Below are the code and all the weights of a small trained network. Each question names an input and a target symbol and asks about switching units off, where a switched-off unit gives its printed mean instead of its output.

import numpy as np


def w(rows, s, z=0):
    codes = np.array(rows[::2]) - 128.0
    scale = np.full(codes.shape[1], s)
    scale[-1] = z or s
    return codes * scale


def norm(h):
    return h / np.sqrt((h * h).mean(-1, keepdims=True) + 1e-5)


def f(y):
    return y / 2 * (1 + np.tanh(0.7978845608 * (y + 0.044715 * y**3)))


def softmax(a):
    e = np.exp(a - a.max(-1, keepdims=True))
    return e / e.sum(-1, keepdims=True)


def log_softmax(a):
    a = a - a.max(-1, keepdims=True)
    return a - np.log(np.exp(a).sum(-1, keepdims=True))


def net(x, mask):
    ids = ['γζλμξτφω'.index(c) for c in x.split()]
    T = len(ids)
    res = E[ids] + P[:T]
    r = norm(res)
    for j in range(3):
        rows = slice(2 * j, 2 * j + 2)
        q, k, v = (r @ M[0][rows].T for M in (Q, K, V))
        z = softmax(np.where(np.tri(T) > 0, q @ k.T / 2**0.5, -1e9)) @ v
        o = O[0][rows]
        res = res + np.where(mask[j], z, o[:, -1]) @ o[:, :-1]
    y = f(norm(res) @ A[0][:, :-1].T + A[0][:, -1])
    res = res + np.where(mask[3:27], y, B[0][:, -1]) @ B[0][:, :-1]
    return log_softmax(norm(res)[-1] @ U[:, :-1].T + U[:, -1])


Q, K, V, O, A, B = {}, {}, {}, {}, {}, {}
E = w([
[44,191,101,159,198,70],'γ',
[149,156,169,174,55,52],'ζ',
[117,118,34,172,121,145],'λ',
[145,46,30,76,154,152],'μ',
[180,84,47,137,85,181],'ξ',
[135,117,101,148,109,2],'τ',
[153,140,61,122,138,183],'φ',
[115,207,185,179,82,96],'ω',
],0.0087)
P = w([
[81,96,174,144,117,166],'0',
[115,205,26,105,72,149],'1',
[163,210,56,65,133,111],'2',
[226,123,118,254,170,140],'3',
[239,137,155,133,210,74],'4',
[79,218,27,40,56,151],'5',
[124,158,99,60,182,102],'6',
[234,126,102,240,170,109],'7',
],0.0083)
Q[0] = w([
[214,85,93,211,174,165],'H0',
[169,149,30,116,97,191],'H0',
[34,123,170,151,118,56],'H1',
[110,131,203,153,120,58],'H1',
[133,185,4,44,61,190],'H2',
[28,145,254,23,120,19],'H2',
],0.013)
K[0] = w([
[67,149,93,89,75,151],'H0',
[71,115,102,193,113,188],'H0',
[127,167,72,125,166,84],'H1',
[158,150,102,149,146,102],'H1',
[105,50,174,226,143,148],'H2',
[254,176,130,128,212,93],'H2',
],0.02)
V[0] = w([
[80,57,124,244,76,124],'H0',
[116,92,111,132,107,27],'H0',
[92,83,146,126,111,182],'H1',
[140,189,164,200,63,92],'H1',
[224,177,211,109,40,168],'H2',
[69,226,171,158,224,162],'H2',
],0.011)
O[0] = w([
[177,117,133,162,169,84,214],'H0',
[150,158,64,224,108,116,127],'H0',
[188,91,84,128,118,158,121],'H1',
[65,143,97,108,185,129,164],'H1',
[202,170,177,179,184,200,2],'H2',
[89,4,163,203,166,129,110],'H2',
],0.016,0.0057)
A[0] = w([
[147,125,139,89,169,98,129],'N0',
[167,152,131,87,160,125,155],'N1',
[108,162,128,151,186,112,186],'N2',
[86,176,138,183,105,122,19],'N3',
[196,142,118,142,163,161,64],'N4',
[120,136,128,140,86,91,89],'N5',
[153,124,113,147,47,156,43],'N6',
[99,117,145,139,99,120,104],'N7',
[89,71,113,94,138,163,146],'N8',
[131,66,98,123,83,114,160],'N9',
[117,95,94,133,113,200,141],'N10',
[170,65,151,116,130,177,101],'N11',
[118,137,83,100,156,127,116],'N12',
[150,95,140,140,137,89,112],'N13',
[96,117,254,129,162,106,39],'N14',
[108,136,172,86,128,137,112],'N15',
[146,147,169,171,182,158,76],'N16',
[131,121,109,139,128,129,142],'N17',
[137,145,105,104,131,207,92],'N18',
[114,135,173,132,131,70,74],'N19',
[82,76,141,154,100,131,2],'N20',
[115,158,150,100,102,85,68],'N21',
[114,84,176,194,171,114,113],'N22',
[97,78,126,152,147,150,73],'N23',
],0.021,0.008)
B[0] = w([
[146,128,126,166,132,174,163],'N0',
[98,122,142,197,120,127,196],'N1',
[167,90,171,112,148,135,255],'N2',
[195,80,88,186,132,76,154],'N3',
[65,115,94,108,150,70,172],'N4',
[131,75,127,66,154,153,175],'N5',
[150,83,186,112,130,104,156],'N6',
[107,99,134,154,149,118,145],'N7',
[141,181,137,166,155,58,189],'N8',
[129,151,172,185,144,187,248],'N9',
[141,135,149,131,170,115,144],'N10',
[97,250,123,104,129,133,148],'N11',
[118,117,129,119,94,159,183],'N12',
[125,119,108,139,132,178,162],'N13',
[173,74,45,179,66,203,166],'N14',
[178,145,103,200,129,125,140],'N15',
[143,109,167,10,92,117,190],'N16',
[134,124,135,116,142,142,145],'N17',
[109,52,90,128,173,92,151],'N18',
[140,90,120,111,191,151,156],'N19',
[87,131,163,170,95,82,163],'N20',
[105,129,128,127,147,178,183],'N21',
[140,184,122,127,43,94,216],'N22',
[140,126,144,139,106,94,174],'N23',
],0.015,0.0092)
U = w([
[197,169,4,148,128,44,4],'γ',
[161,105,63,216,138,225,130],'ζ',
[95,68,112,82,201,163,159],'λ',
[50,193,71,69,72,163,194],'μ',
[187,174,198,88,160,40,31],'ξ',
[136,254,159,179,158,183,124],'τ',
[187,117,152,100,18,163,197],'φ',
[54,107,158,199,73,78,196],'ω',
],0.007,0.002)

Each question gives the input, a string of symbols that net reads in full, and the target symbol t.
The units are the heads (2 rows each of Q, K, V and O) and the neurons (one row each of A and B). Each row of codes is followed by its name. A weight is (code - 128) times the scale printed after its matrix; where a second scale follows, it is the last column's (O, A, B and U).
mask holds one flag per unit, heads first, then neurons. A switched-off unit (its flag False) gives its mean, the last column of its rows in O or B, instead of its output. The means were averaged over made-up inputs and are rounded, as every weight is.
A unit's drop is (log p(t) with every unit on - log p(t) with that unit switched off) / (log p(t) with every unit on - log p(t) with every unit switched off).
The circuit of an input: a set's keep is (log p(t) with only the set's units on - log p(t) with every unit switched off) / (log p(t) with every unit on - log p(t) with every unit switched off). Starting from the 12 units with the biggest drops (on a tie, the unit counted first), units are removed one at a time, each time the one whose removal leaves the highest keep (on an exact tie, the one counted first), for as long as the keep stays at least 0.8.
units of the circuit, in order: the units of the circuit, biggest drop first
most important unit: the unit with the biggest drop
k most important neurons: the k neurons with the biggest drops, biggest first
heads that matter: for each layer, one digit per head in row order, 1 if its drop is at least 0.15 and else 0, layers parted by /
drop of u: that unit's drop, to one decimal
input μ λ μ γ φ ζ τ, target ζ: heads that matter : 011
input τ ζ ζ, target γ: units of the circuit, in order : H0, H2
input μ ξ ω μ γ, target φ: 3 most important neurons : N16, N14, N22
input γ ζ φ, target ω: units of the circuit, in order : H2
input μ φ λ τ γ τ μ ξ, target φ: units of the circuit, in order : H1, H0
input γ ω τ γ τ μ ζ γ, target μ: units of the circuit, in order : H2, H0
input λ μ γ φ λ γ γ, target λ: heads that matter : 010
input φ μ τ γ τ γ ω, target γ: 2 most important neurons : N3, N9
input ζ φ μ, target λ: heads that matter : 001
input λ λ τ τ γ λ, target ζ: heads that matter : 110
input ω τ ζ, target φ: heads that matter : 001
input ω φ φ μ, target ξ: heads that matter : 011
input λ γ τ ζ μ ζ, target ξ: heads that matter : 001
input γ ξ τ, target ω: heads that matter : 001
input μ γ μ ζ μ ζ λ, target φ: units of the circuit, in order : H1
input μ ζ λ τ φ, target φ: heads that matter : 011
input μ ζ ω τ γ τ λ ζ, target γ: heads that matter : 111
input ω ξ γ γ λ, target ξ: heads that matter : 011
input ω ζ ζ ω ξ γ, target φ: heads that matter : 001
input ω ζ ξ γ, target ξ: heads that matter : 001
input ζ ζ τ, target ξ: 2 most important neurons : N16, N2
input ζ τ ξ, target λ: heads that matter : 011
input γ λ ω τ, target λ: most important unit : H1
input ω λ λ τ ξ, target ξ: 2 most important neurons : N16, N22
input λ ω γ μ μ, target ζ: drop of H1 : 0.2
input γ λ ξ γ γ, target τ: drop of H2 : 1.2
input φ ζ γ ζ γ φ, target τ: drop of H0 : 0.1
